Below is a small trained network, with its code and all its weights. Each question gives an input and a target symbol and asks what happens when units are switched off, that is, made to give their printed mean instead of their output.

import numpy as np


def w(rows, s, z=0):
    codes = np.array(rows[::2]) - 128.0
    scale = np.full(codes.shape[1], s)
    scale[-1] = z or s
    return codes * scale


def f(y):
    return y / 2 * (1 + np.tanh(0.7978845608 * (y + 0.044715 * y**3)))


def softmax(a):
    e = np.exp(a - a.max(-1, keepdims=True))
    return e / e.sum(-1, keepdims=True)


def log_softmax(a):
    a = a - a.max(-1, keepdims=True)
    return a - np.log(np.exp(a).sum(-1, keepdims=True))


def net(x, mask):
    ids = ['Ωαβγζμξστ'.index(c) for c in x.split()]
    T = len(ids)
    res = E[ids] + P[:T]
    r = res
    for j in range(3):
        rows = slice(3 * j, 3 * j + 3)
        q, k, v = (r @ M[0][rows].T for M in (Q, K, V))
        z = softmax(np.where(np.tri(T) > 0, q @ k.T / 3**0.5, -1e9)) @ v
        o = O[0][rows]
        res = res + np.where(mask[j], z, o[:, -1]) @ o[:, :-1]
    y = f(res @ A[0][:, :-1].T + A[0][:, -1])
    res = res + np.where(mask[3:7], y, B[0][:, -1]) @ B[0][:, :-1]
    return log_softmax(res[-1] @ U[:, :-1].T + U[:, -1])


Q, K, V, O, A, B = {}, {}, {}, {}, {}, {}
E = w([
[140,71,123,185,172,195],'Ω',
[78,153,100,142,148,105],'α',
[46,43,73,191,223,159],'β',
[150,173,253,164,140,149],'γ',
[157,134,85,162,157,50],'ζ',
[195,69,89,173,160,39],'μ',
[152,173,138,158,185,228],'ξ',
[240,79,251,142,122,138],'σ',
[139,67,32,126,125,153],'τ',
],0.017)
P = w([
[85,125,176,10,214,99],'0',
[123,131,150,76,192,121],'1',
[138,142,138,124,165,131],'2',
[146,148,126,158,132,144],'3',
[155,155,114,188,102,157],'4',
[152,162,107,211,68,170],'5',
[155,157,89,232,41,182],'6',
],0.012)
Q[0] = w([
[99,73,124,89,130,90],'H0',
[146,178,110,139,102,25],'H0',
[89,203,130,4,46,112],'H0',
[136,117,222,118,157,154],'H1',
[72,79,131,203,132,118],'H1',
[122,179,140,201,175,157],'H1',
[109,193,96,231,187,82],'H2',
[163,77,107,215,153,120],'H2',
[69,137,180,165,157,149],'H2',
],0.014)
K[0] = w([
[97,130,132,74,127,138],'H0',
[104,97,148,119,134,166],'H0',
[132,94,151,63,216,92],'H0',
[170,96,186,85,125,114],'H1',
[136,168,123,164,84,98],'H1',
[169,129,127,253,106,171],'H1',
[137,126,146,207,85,138],'H2',
[115,121,115,184,65,169],'H2',
[146,172,126,157,101,104],'H2',
],0.017)
V[0] = w([
[115,177,132,155,67,84],'H0',
[66,206,145,165,114,125],'H0',
[176,181,70,61,93,130],'H0',
[93,147,147,56,186,152],'H1',
[118,132,116,112,139,55],'H1',
[130,81,118,171,123,136],'H1',
[126,130,108,156,78,182],'H2',
[180,151,246,90,117,165],'H2',
[113,157,83,99,121,132],'H2',
],0.013)
O[0] = w([
[234,156,174,254,87,78,2],'H0',
[132,159,242,237,146,94,75],'H0',
[176,212,95,137,133,209,18],'H0',
[193,204,155,201,146,48,135],'H1',
[123,118,90,211,78,114,64],'H1',
[107,116,117,32,116,105,187],'H1',
[166,137,120,56,231,9,127],'H2',
[187,55,132,77,160,175,100],'H2',
[175,225,109,117,86,197,76],'H2',
],0.0067,0.0076)
A[0] = w([
[60,163,91,162,195,72,253],'N0',
[95,172,2,110,111,68,103],'N1',
[51,115,94,192,65,102,101],'N2',
[77,142,118,137,193,10,37],'N3',
],0.0095,0.0045)
B[0] = w([
[195,112,73,163,127,91,254],'N0',
[168,127,206,105,219,199,225],'N1',
[9,119,254,102,117,134,188],'N2',
[222,174,123,72,68,131,202],'N3',
],0.011,0.013)
U = w([
[210,138,136,77,124,116,37],'Ω',
[124,152,178,177,115,88,254],'α',
[115,203,227,10,113,71,95],'β',
[158,61,125,242,150,144,127],'γ',
[50,89,247,202,165,156,113],'ζ',
[2,86,227,52,46,245,141],'μ',
[231,167,89,165,96,135,201],'ξ',
[27,57,83,128,163,112,184],'σ',
[127,168,160,136,215,195,128],'τ',
],0.008,0.0075)

Each question gives the input, a string of symbols that net reads in full, and the target symbol t.
The units are the heads (3 rows each of Q, K, V and O) and the neurons (one row each of A and B). Each row of codes is followed by its name. A weight is (code - 128) times the scale printed after its matrix; where a second scale follows, it is the last column's (O, A, B and U).
mask holds one flag per unit, heads first, then neurons. A switched-off unit (its flag False) gives its mean, the last column of its rows in O or B, instead of its output. The means were averaged over made-up inputs and are rounded, as every weight is.
A unit's drop is (log p(t) with every unit on - log p(t) with that unit switched off) / (log p(t) with every unit on - log p(t) with every unit switched off).
The circuit of an input: a set's keep is (log p(t) with only the set's units on - log p(t) with every unit switched off) / (log p(t) with every unit on - log p(t) with every unit switched off). Starting from all 7 units, units are removed one at a time, each time the one whose removal leaves the highest keep (on an exact tie, the one counted first), for as long as the keep stays at least 0.8.
units of the circuit, in order: the units of the circuit, biggest drop first
unit that matters most: the unit with the biggest drop
top k neurons: the k neurons with the biggest drops, biggest first
input α ξ ξ γ ξ μ σ, target μ: units of the circuit, in order : H1
input ξ ξ μ ξ ζ, target ξ: units of the circuit, in order : N2, H2
input α μ β ζ, target β: units of the circuit, in order : N2, N3, H2
input ξ β ζ ξ σ ζ, target σ: units of the circuit, in order : H1, N3
input ξ Ω ζ, target Ω: units of the circuit, in order : H0, N3, N2
input β β ζ ζ σ γ Ω, target σ: units of the circuit, in order : H1, H2, N1
input σ β ζ μ, target ζ: units of the circuit, in order : H2, H1, N2
input ζ α σ γ, target ζ: units of the circuit, in order : H0, N3
input τ μ τ μ ζ, target μ: units of the circuit, in order : H1, N2
input α μ α τ γ α, target γ: units of the circuit, in order : H2, H0, N3
input β β σ α, target σ: units of the circuit, in order : H2, N1, N3
input μ Ω σ β μ, target β: units of the circuit, in order : H2, N2, N3
input ξ σ ξ τ μ, target τ: units of the circuit, in order : N1, H0, H2
input β μ α, target μ: units of the circuit, in order : H2, N2
input ζ ξ α ζ μ μ, target μ: units of the circuit, in order : H1, N0
input β τ σ μ Ω, target σ: top 2 neurons : N1, N2
input β ξ ξ β, target ξ: top neuron : N3
input μ μ β μ β α, target β: top 3 neurons : N2, N3, N0
input τ ζ ζ, target ζ: top 2 neurons : N2, N3
input σ σ σ μ, target σ: unit that matters most : H2
input σ τ σ σ ζ, target σ: top 2 neurons : N3, N0
input γ β μ β, target μ: top 2 neurons : N2, N3
input μ β σ ζ μ, target ζ: top 2 neurons : N2, N3
input ξ ξ σ β ξ α, target ξ: top 2 neurons : N2, N0
input α γ Ω σ ξ α, target ξ: top 2 neurons : N2, N1
input α τ σ γ, target ζ: top 2 neurons : N3, N0
input μ α τ ξ τ β α, target β: unit that matters most : H2
input τ μ τ β γ ζ, target γ: top 2 neurons : N2, N3
input μ α τ Ω σ β β, target β: top 3 neurons : N3, N2, N0
input β τ β β σ α, target σ: top 2 neurons : N1, N3
